Here is a tiny trained network, its code and every weight. The questions are about switching its units off for an input and a class, where a switched-off unit gives its printed mean instead of its output.

import numpy as np


def w(rows, s, z=0):
    codes = np.array(rows[::2]) - 128.0
    scale = np.full(codes.shape[1], s)
    scale[-1] = z or s
    return codes * scale


def norm(h):
    return h / np.sqrt((h * h).mean(-1, keepdims=True) + 1e-5)


def f(y):
    return y / 2 * (1 + np.tanh(0.7978845608 * (y + 0.044715 * y**3)))


def log_softmax(a):
    a = a - a.max(-1, keepdims=True)
    return a - np.log(np.exp(a).sum(-1, keepdims=True))


def net(x, mask):
    res = np.array(x, float).reshape(1, 2) / 4 @ E
    u = 0
    for l in range(4):
        y = f(norm(res) @ A[l][:, :-1].T + A[l][:, -1])
        res = res + np.where(mask[u : u + 4], y, B[l][:, -1]) @ B[l][:, :-1]
        u += 4
    return log_softmax(norm(res)[-1] @ U[:, :-1].T + U[:, -1])


A, B = {}, {}
E = w([
[164,186,137,154,131,206,199,97],'x0',
[54,85,153,254,50,43,129,60],'x1',
],0.0067)
A[0] = w([
[160,123,172,180,155,255,177,144,148],'0.n1',
[195,171,179,176,121,183,188,65,129],'0.n2',
[160,139,163,100,172,212,95,114,35],'0.n3',
[235,163,91,78,139,161,72,170,2],'0.n4',
],0.0055,0.002)
B[0] = w([
[159,184,75,94,103,158,105,204,247],'0.n1',
[116,139,87,159,54,169,36,237,249],'0.n2',
[126,103,72,118,187,143,199,151,190],'0.n3',
[206,120,213,171,52,87,253,127,255],'0.n4',
],0.0055,0.0033)
A[1] = w([
[156,134,124,140,92,139,146,101,130],'1.n1',
[117,100,147,140,101,64,59,158,166],'1.n2',
[46,92,128,125,119,60,120,95,61],'1.n3',
[144,132,146,99,255,159,193,67,4],'1.n4',
],0.0083,0.0029)
B[1] = w([
[90,162,109,84,181,136,157,107,144],'1.n1',
[122,54,151,188,68,156,138,39,254],'1.n2',
[136,95,141,36,38,64,30,135,241],'1.n3',
[142,129,196,112,143,2,115,174,145],'1.n4',
],0.0086,0.0058)
A[2] = w([
[212,153,118,111,158,179,176,208,251],'2.n1',
[143,102,155,230,90,151,138,149,163],'2.n2',
[90,124,145,165,142,151,129,120,37],'2.n3',
[201,107,171,1,229,69,154,194,82],'2.n4',
],0.007,0.0016)
B[2] = w([
[118,135,214,76,122,90,19,56,254],'2.n1',
[91,111,116,70,197,124,183,138,172],'2.n2',
[64,140,163,73,130,125,145,116,119],'2.n3',
[138,171,255,93,148,34,237,125,236],'2.n4',
],0.0069,0.0077)
A[3] = w([
[52,50,149,143,148,2,57,115,7],'3.n1',
[100,77,138,88,127,105,174,52,119],'3.n2',
[172,177,100,124,99,106,95,172,123],'3.n3',
[246,68,187,52,139,112,188,109,227],'3.n4',
],0.0063,0.0013)
B[3] = w([
[253,119,138,179,151,149,48,48,255],'3.n1',
[193,132,90,101,149,126,106,201,196],'3.n2',
[214,114,176,164,171,132,72,103,141],'3.n3',
[70,107,73,176,208,97,228,157,251],'3.n4',
],0.0071,0.0058)
U = w([
[140,46,38,153,239,129,211,158,81],'0',
[156,232,118,93,122,243,8,177,132],'1',
[4,147,75,197,84,191,211,141,114],'2',
[96,140,87,121,187,129,108,135,2],'3',
[179,30,125,179,72,111,55,61,183],'4',
[163,178,220,74,223,66,202,161,174],'5',
],0.012,0.0058)

Each question gives the input, the list of numbers given to net, and the class t.
The units are the neurons (one row each of A and B). Each row of codes is followed by its name. A weight is (code - 128) times the scale printed after its matrix; where a second scale follows, it is the last column's (A, B and U).
mask holds one flag per neuron, layer by layer. A switched-off neuron (its flag False) gives its mean, the last column of its row in B, instead of its output. The means were averaged over made-up inputs and are rounded, as every weight is.
A unit's drop is (log p(t) with every unit on - log p(t) with that unit switched off) / (log p(t) with every unit on - log p(t) with every unit switched off).
The circuit of an input: a set's keep is (log p(t) with only the set's units on - log p(t) with every unit switched off) / (log p(t) with every unit on - log p(t) with every unit switched off). Starting from the 12 units with the biggest drops (on a tie, the unit counted first), units are removed one at a time, each time the one whose removal leaves the highest keep (on an exact tie, the one counted first), for as long as the keep stays at least 0.8.
units of the circuit, in order: the units of the circuit, biggest drop first
k most important neurons: the k neurons with the biggest drops, biggest first
top k neurons in layer l: the k neurons of layer l with the biggest drops, biggest first
drop when u is switched off: that unit's drop, to one decimal
input [8,-4], class 1: 2 most important neurons	(0.n2; 0.n1)
input [5,6], class 2: units of the circuit, in order	(2.n1; 1.n3; 3.n1)
input [8,8], class 2: most important neuron	(2.n1)
input [0,0], class 0: 3 most important neurons	(1.n3; 0.n3; 0.n4)
input [5,5], class 2: 2 most important neurons	(2.n1; 1.n3)
input [2,1], class 1: 2 most important neurons	(0.n1; 3.n4)
input [8,4], class 1: 2 most important neurons	(1.n2; 0.n1)
input [-4,-2], class 0: 2 most important neurons	(1.n3; 2.n1)
input [8,3], class 1: 2 most important neurons	(1.n2; 0.n1)
input [3,2], class 2: top 2 neurons in layer 2	(2.n1; 2.n2)
input [6,3], class 1: drop when 2.n4 is switched off	0.1
input [7,7], class 2: drop when 2.n1 is switched off	0.1
input [2,2], class 2: top 2 neurons in layer 2	(2.n1; 2.n4)
